[128 = 0]

[191 130 156 173 129 112  90 135  72 197 123 108 123 160 112 132 141  73
 134 125]
pq.Z
[156 100 149  85 135 132 109 138  94 171 123 115 142 130 127 133 135 146
 163 138]
tp.R
[145 104 150 131 160 122 113 132  87 192 125 134 109 122 119 107 124 120
 125 141]
gb.W
[155  96 149 137 147 146 125 133  80 188 132 114 153 133 130 118 118 143
 146 125]
gb.H
[151 109 147 108 141 137 114 131  64 188 100 115 125 134 135 123 128 138
 140 131]
tp.M
[173  85 193  94 149 134 101 128  45 187 118 100 128 164 115 121 108 155
 144 137]
tp.M
[128 101 170 114 139 125 133 114  48 193 112 145 136 121  99 111 117 138
 155 146]
tp.R
[123 115 149 142 142 131 113 137 101 195 128  75 127 140 103 128 139 123
 139 137]
pq.S
[140 117 149 166 143 103 143 125  72 201 118 118 125 142 111 116 122 102
 128 131]
gb.W
[162 149 156 146 146 127 102 120  93 176 130  88 124 140 126 143 136 117
 137 129]
pq.E
[159 113 163 122 160 123 129 122  91 198 124 129 120 122 139 115 149 143
 130 157]
gb.W
[167 110 160 130 102 130 109 127  76 223  93  79 111 144 144 119 112 135
 126 133]
gb.H
[146 104 178 107 144 140 111 136  76 186 124  77 134 152 123 142 125 119
 132 147]
pq.E
[152 122 143 116 154 112 136 136 108 186 114 111 142 109 162 139 123 126
 128 124]
gb.H
[143 111 177 102 153 130 130 125  72 204 127  99 100 135 125 118 108 153
 148 131]
tp.P
[150 145 127 167 128 127 100 110 126 146 141 110 123 145 113 141 156 100
 123 129]
pq.Z
[152 104 149 106 140 145 132 129 105 182 130 106 135 123 118 152 127 151
 144 143]
pq.Z
[146  95 181 168  31 128 117 133 127 151 135 101 133 131 101 127 131 137
 144 149]
pq.Z
[169 144 137 139 125 134 108 127  99 123 131 105 134 133 153 149 145 122
 126 119]
pq.Z
[168 128 115 152 135 120 136 126 127 147 120 122 122 127 123 128 134 118
 123 142]
pq.S
[171 105 147 112 151 137  88 130  96 164 135  65 132 129 108 165 129 118
 116 139]
tp.R
[136  87 180  89 155 139 115 144  66 219 133 110 107 132 101 110 114 159
 151 151]
tp.M
[147  79 126 112 150 135 152 116  91 191 118  95 102 124 126 112 113 142
 138 140]
gb.A
[146 129 137 137 133 125 130 133 155 141 133 113 120 130  82 132 138 123
 126 132]
pq.E
[124 104 143 131 150 131 128 126 114 213 118 107  93 122 125 115 110 102
 132 142]
gb.W
[134  97 191 119 159 126 137 122 106 190 126 134 115 134 103 171 128 140
 141 150]
pq.E
[155 137 162 148 127 128 119 134 125 153 125 120 122 165 112 154 152 104
 118 138]
pq.E
[160 131 163 157 134 133  89 119 129 170 127  95 127 146  96 122 144 104
 130 140]
pq.E
[140  84 172  93 157 131 111 141  78 208 116  91 116 138 107 123 123 141
 162 149]
tp.P
[138  95 121 109 148 125 137 130  94 160 118 128 128 119 116 111 103 148
 123 131]
gb.A
[141  95 168 118 153 106 127 133  91 191 113  90 119 135 133 111 120 164
 133 134]
gb.H
[164  94 143 156 138 129 128 126  92 172  91 104 112 144 148 107 125 146
 117 125]
gb.H
[134  61 183  70 165 131 138 139  85 252 114 103 151 115  79 130 130 183
 150 153]
pq.Z
[154  58 156  77 141 134 126 134 103 180  99  85 137 112 123 157 134 133
 135 155]
pq.E
[135  95 157 135 146 117 127 124 123 188 126  98 108 118  71 110 123 148
 138 136]
tp.M

[138 195 129 131 130 140 124 119 144 131 133 128 133 132 114 114 121  98
 118 154]
hr.<33>
[124  90 121 104 134 123 124 133 130 127 126 130 123 149 135 124 143 115
 107 132]
hr.<19>
[133 209 135 138 133 186 124  52 132 128 131 124 145 119 105 120 105  94
 104 154]
dh.<20>
[120 134 119 113 125 131 129 135 123 126 128 110 132 138 117 100 128 127
 113 148]
hr.<19>
[123 150 135 150 130 130 124 167 137 136 139 128 119 124 144 125 107 123
 113 155]
hr.<33>
[123 120 139 129 131 108 137 163 123 120 136 127 129 112 143 148 131 165
 149 133]
nh.<21>
[125 153 150 112 133 133 127 128 150 130 131 129 130 134 117 119 126 109
 123 144]
hr.<33>
[122 123 131 128 126 121 131 151 137 122 131 121 123 124 134 131 132 129
 115 126]
hr.<33>
[134 189  84 101 121 138 128  58 136 123 120 143 136 153  97 108 127  95
 126 174]
hr.<33>
[129 114 145 166 132 126 126 195 151 143 136 120 126 124 155 128 106 124
 101 123]
hr.<19>
[116  70  99 103 142 126 112 134 131 120 126 134 117 137 135 118 167 130
 101 135]
hr.<33>
[127 209 134 123 116 129 140 135 132 131 129 130 132 104 117 131 117 147
 166 148]
nh.<22>
[129 209 159 176 119 146 123 130 136 142 140 122 138 103 131 137  73 111
 155 136]
dh.<20>
[120 101 122 137 133 128 119 183 136 137 137 129 119 124 156 127 126 129
 101 127]
hr.<19>
[130 118 126 115 122 136 114 107 122 120 127 123 119 129 132 124 141 123
 130 144]
dh.<34>
[129  99 128 108 123 136 122  68 118 118 123 158 125 134 104 144 168 114
 125 140]
dh.<20>
[114 136 140 169 136 134 130 209 143 141 148 125 118 110 142 136  94 142
 106 132]
hr.<33>
[129 176 120 131 138 134 122 128 135 124 133 133 138 133 123 118 132 112
 114 142]
hr.<19>
[128 117 125 122 154 132 134 137 128 119 140 134 140 125 122 134 127 164
 143 121]
nh.<22>
[121 131 149 139 132 143 149 124 120 132 128 130 132 120 130 135 134 151
 136 139]
nh.<21>
[132 194 129 114 128 144 134  47 127 116 104 122 134 139  74 106 145  89
 135 139]
dh.<20>
[118  95 140 137 133 124 123 137 146 127 135 125 125 130 126 118 140 124
  99 140]
hr.<19>
[128 160 139 103 125 129 137 119 128 123 135 138 135 122 107 136 136 147
 158 134]
nh.<22>
[130 160 129 121 123 126 142  84 125 140 124 128 138 135 113 109 112 127
 146 142]
nh.<21>
[129 135 136 148 129 132 132 100 121 115 128 126 128 113 116 130 130 124
 130 128]
dh.<20>
[124 143 141 165 138 126 121 203 143 137 149 131 120 109 164 138  95 140
 110 125]
hr.<19>
[134 169 133 115 140 127 131  68 130 117 122 125 128 134 105 112 145 109
 139 148]
dh.<20>
[126  98 123 131 123 130 126 133 147 132 126 126 130 143 126 119 129 105
  94 149]
hr.<19>
[125  81 130 140 137 128 132 165 138 130 139 131 125 126 139 130 129 135
 107 130]
hr.<19>
